[[128, 113, 128, 141, 133, 127, 128, 128, 128, 128, 127, 127, 135],
 [129, 132, 128, 134, 133, 142, 128, 127, 128, 126, 128, 128, 142],
 [128, 121, 128, 116, 124, 125, 128, 129, 128, 128, 127, 128, 123],
 [128, 114, 128, 111, 119, 116, 128, 128, 128, 128, 127, 129, 115],
 [126, 123, 128, 131, 125, 116, 128, 127, 128, 128, 125, 127, 119],
 [128, 147, 127, 139, 135, 151, 128, 127, 128, 128, 128, 128, 150],
 [125, 150, 128, 115, 120, 131, 128, 128, 128, 128, 127, 128, 121],
 [129, 127, 128, 130, 130, 136, 129, 128, 129, 129, 127, 127, 136]] ans = 135

[[106, 124, 121, 129, 111, 128, 142, 122, 123, 143, 131, 127, 125, 120],
 [119, 132, 121, 120, 122, 127, 105, 137, 120, 133, 133, 129, 114, 120],
 [127, 129, 114, 129, 131, 125, 131, 126, 126, 121, 133, 128, 121, 113],
 [127, 136, 128, 139, 114, 130, 133, 131, 135, 117, 116, 129, 126, 126],
 [113, 123, 124, 131, 134, 122, 119, 122, 124, 127, 139, 122, 138, 123],
 [124, 126, 118, 133, 118, 134, 140, 122, 123, 134, 122, 125, 145, 134],
 [134, 145, 129, 131, 121, 126, 138, 120, 137, 133, 124, 120, 111, 137],
 [123, 129, 133, 127, 135, 127, 106, 119, 120, 132, 120, 126, 157, 127]] ans = 120

[[117, 127, 148, 130, 117, 132, 146, 117, 130, 130, 132, 134, 131],
 [106, 112, 110, 126, 121, 127, 126, 115, 127, 133, 119, 130, 137],
 [126, 154, 126, 127, 135, 134, 134, 130, 123, 131, 134, 127, 131],
 [127, 124, 139, 126, 122, 121, 126, 137, 126, 127, 127, 129, 128],
 [119, 125, 118, 137, 130, 133, 139, 118, 134, 122, 127, 133, 123],
 [124, 143, 129, 127, 128, 136, 117, 123, 119, 134, 132, 126, 127]] ans = 131

[[129, 128, 128, 127, 128, 128, 128],
 [132, 129, 126, 128, 127, 131, 124],
 [131, 128, 126, 130, 127, 132, 124],
 [126, 129, 126, 127, 129, 126, 129],
 [133, 127, 126, 129, 127, 131, 125],
 [129, 128, 128, 128, 128, 128, 128],
 [147, 152, 142, 144, 136, 113, 106],
 [138, 128, 125, 128, 127, 134, 122]] ans = 128

[[127, 135, 116, 134, 118, 114, 127, 124, 127, 131, 116, 142, 122, 132, 151],
 [130, 131, 127, 129, 128, 122, 127, 135, 135, 131, 128, 135, 127, 127, 129],
 [134, 127, 135, 123, 134, 120, 134, 149, 141, 134, 134, 124, 132, 122, 104],
 [128, 131, 115, 130, 118, 110, 134, 126, 124, 131, 113, 134, 124, 132, 143],
 [128, 120, 128, 122, 128, 128, 137, 123, 118, 125, 124, 111, 132, 130, 117],
 [124, 126, 139, 130, 135, 151, 116, 120, 128, 121, 143, 128, 129, 126, 128],
 [124, 125, 117, 129, 119, 125, 134, 109, 110, 123, 114, 122, 126, 135, 144],
 [125, 135, 121, 136, 121, 125, 120, 120, 127, 128, 123, 144, 122, 131, 153]] ans = 151

[[117, 115, 123, 130, 127, 124, 141, 134, 117, 122, 134, 140, 144],
 [134, 129, 127, 123, 140, 125, 122, 122, 142, 131, 121, 105, 122],
 [120, 124, 128, 133, 119, 130, 136, 134, 114, 124, 135, 150, 137],
 [118, 110, 121, 126, 138, 119, 139, 131, 124, 123, 130, 125, 145],
 [137, 146, 135, 131, 117, 137, 117, 126, 131, 133, 126, 133, 112]] ans = 144

[[129, 126, 126, 141, 114, 119, 116, 118, 125, 131, 136, 103, 103, 121],
 [130, 117, 131, 130, 121, 123, 116, 113, 128, 139, 135, 111, 115, 120],
 [132, 116, 133, 136, 125, 130, 121, 111, 123, 140, 128, 109, 119, 124],
 [130, 116, 132, 128, 125, 127, 118, 113, 128, 142, 131, 112, 116, 123],
 [132, 119, 130, 144, 116, 125, 119, 112, 121, 132, 133, 105, 115, 119],
 [131, 116, 131, 138, 119, 126, 118, 111, 124, 136, 133, 109, 118, 119],
 [131, 118, 131, 139, 118, 125, 118, 112, 123, 134, 134, 108, 116, 119]] ans = 121

[[108, 136, 150, 142, 131, 126, 110, 133, 128, 122],
 [127, 133, 104, 120, 144, 152, 134, 129, 129, 130],
 [115, 122, 103, 119, 128, 121, 150, 122, 135, 132],
 [112, 139, 123, 106, 136, 146, 127, 124, 141, 119],
 [156, 117, 132, 134, 110, 120, 134, 128, 121, 137]] ans = 122

[[138, 125, 148, 128, 102, 118, 135, 128, 128, 128, 128, 128],
 [128, 131, 131, 128, 124, 128, 129, 128, 127, 129, 128, 128],
 [142, 126, 135, 128, 134, 130, 140, 128, 128, 127, 127, 127],
 [134, 126, 135, 127, 125, 126, 122, 128, 127, 127, 128, 128],
 [139, 130, 119, 128, 137, 136, 136, 128, 129, 128, 128, 128],
 [135, 130, 104, 128, 141, 137, 145, 128, 128, 129, 128, 127],
 [107, 127, 106, 127, 150, 132, 111, 128, 128, 126, 127, 128],
 [148, 124, 121, 129, 133, 124, 135, 128, 128, 129, 128, 127],
 [120, 133, 109, 129, 141, 130, 121, 128, 129, 128, 128, 129],
 [107, 129, 127, 127, 131, 136, 127, 129, 127, 127, 128, 126]] ans = 128
---
[[130 130 128 155 131]
 [132 126 128 122 127]
 [133 126 129 135 129]]: 129

[[119 128 138 127 120 127 131]
 [131 128 102 131 148 124 119]
 [125 130 133 118 122 126 139]]: 139

[[139 131 128 117 116]
 [144 106 121 127 122]
 [129 124 128 134 102]]: 102

[[101 116 113 129 117 132 135]
 [106 131 121 139 115 122 130]
 [121 102 116 135 149 120 128]]: 128

[[143 148 146 149 149]
 [146 149 144 147 143]
 [146 147 149 149 145]]: 145

[[115 119 132 129 114]
 [121 123 131 104 143]
 [131 122 134 122 127]]: 127

[[134 138 109 127 134 130]
 [118 115 137 127 118 125]
 [140 110 150 127 137 135]]: 135
---
[[143 121 144 130 121 133 104]
 [116 117 142 133 137 127 134]
 [116 148 121 133 123 120 125]] ⇒ 116

[[110 117 127 118]
 [125 151 141 139]
 [118 135 108 111]] ⇒ 118

[[107 117 140 130 140]
 [133 137 114 121 126]
 [146 110 123 141 118]] ⇒ 146

[[134 148 129 138 134]
 [115 155 140 111 141]
 [127 135 142 131 139]] ⇒ 127

[[128 128 128 129 127 128]
 [102 127 101 102 144 111]
 [120 130 121 122 133 119]] ⇒ 120

[[147 124 124 112]
 [132 109 139 158]
 [115 131 149 142]] ⇒ 115

[[128 117 136 130]
 [149 128 133 104]
 [132 118 136 125]] ⇒ 132

[[143 130 129 108 130 144]
 [136 129 102 110 130 151]
 [126 125 132 104 121 112]] ⇒ 126
---
[125 144 124 121  98 156] -> 124

[[131 151 102 144 134]
 [119 143 129 149 144]
 [149 119 145 138 115]] -> 102

[[114 122 128 141 131 119]
 [124 114 134 149 125 140]
 [124 129 136 142 104 104]] -> 128

[[101 125 147 138 131 148 130]
 [150 153 153 117 108 141 120]] -> 147

[135 111 149 136 139 103] -> 149

[115 138 148 101 129] -> 148

[[148 132 107 114]
 [144 135 103 116]
 [148 121 104 109]] -> 107

[116 155 111 123] -> 111
---
[134 147 116 143 101] Out: 134, 101

[150 147 139 130] Out: 150, 130

[126 154 130 121] Out: 126, 121

[128 128 147 132 137 103 121] Out: 128, 121

[[129 157 143 139]
 [154 121 144 116]
 [130 152 147 112]] Out: 129, 112

[136 115 119 125 151 134 125] Out: 136, 125

[128 102 132 150 135] Out: 128, 135

[[100 102 148 144 136]
 [142 148 125 110 127]
 [113 108 128 152 139]] Out: 100, 139

[[118 100 131 109]
 [123 134 135 117]] Out: 118, 117

[[145 118 128 116 115]
 [124 119 124 141 155]
 [109 139 153 110 123]] Out: 145, 123
---
[ 98 108 107 114 119] Out: 108

[[124 123 122 146 115 112]
 [136 120 125 129 120 153]] Out: 123

[157 120 125 118 122 141 129] Out: 120

[115 108 110 140 119 145  98] Out: 108

[131 143 130 110 127 137 104] Out: 143

[[140 138 148 133 104 130 143]
 [144 139 146 133 101 126 140]
 [129 136 154 130 112 145 154]] Out: 138

[130 123 120  99 125] Out: 123
---
[[129 140 103 115]
 [141 123 136 142]
 [118 135 116 114]]
140

[[121 134 149 113 122 139]
 [134 131 134 139 130 114]
 [136 141 102 128 118 147]]
134

[[110 120 135 146 147 138]
 [143 136 112 121 144 134]
 [117 140 149 133 110 109]]
120

[[117 125 124 132 101 132]
 [124 122 133 129 110 131]
 [134 118 139 126 118 126]]
125

[[127 142 144 128 126]
 [138 101 109 129 137]
 [135 137 129 129 130]]
142

[[141 121 141 120 143]
 [123 133 123 146 105]
 [114 136 150 137 134]]
121
---
[153 143 102 129 119 115] -> 115, 153

[130 108 107 106 142 105] -> 105, 130

[147 128 124 132 103] -> 103, 147

[[122 124 102 106 143 132]
 [138 156 125 125 140 132]
 [134 108 128 123 139 129]] -> 132, 134

[153 110 109 104] -> 104, 153

[[125 104 122 119 138 118]
 [115 100 120 114 139 116]
 [139 153 135 140 119 138]] -> 118, 139

[[111 122 124 135 134]
 [103 118 121 139 136]] -> 134, 103

[[131 117 112 119]
 [125 111 112 120]
 [116 104 112 125]] -> 119, 116
---
[122 140 102 142 133 131] value 122
[144 101 136 121 128 114 109] value 144
[129 119 136 156] value 129
[140 128 143 147 157 155] value 140
[103 122 117 107 125] value 103
[127 126 145 100] value 127
[115 153 128 144 120] value 115
---
[126 115 155 127 116] -> 116
[132 154 123 151] -> 151
[150 147 110 111 135 114] -> 114
[128 127 127 122 118 106] -> 106
[141 157 134 145 116 142] -> 142
[128 146 137 154 151] -> 151
[125 123 143 153 137 155] -> 155
[107  99 110 106] -> 106
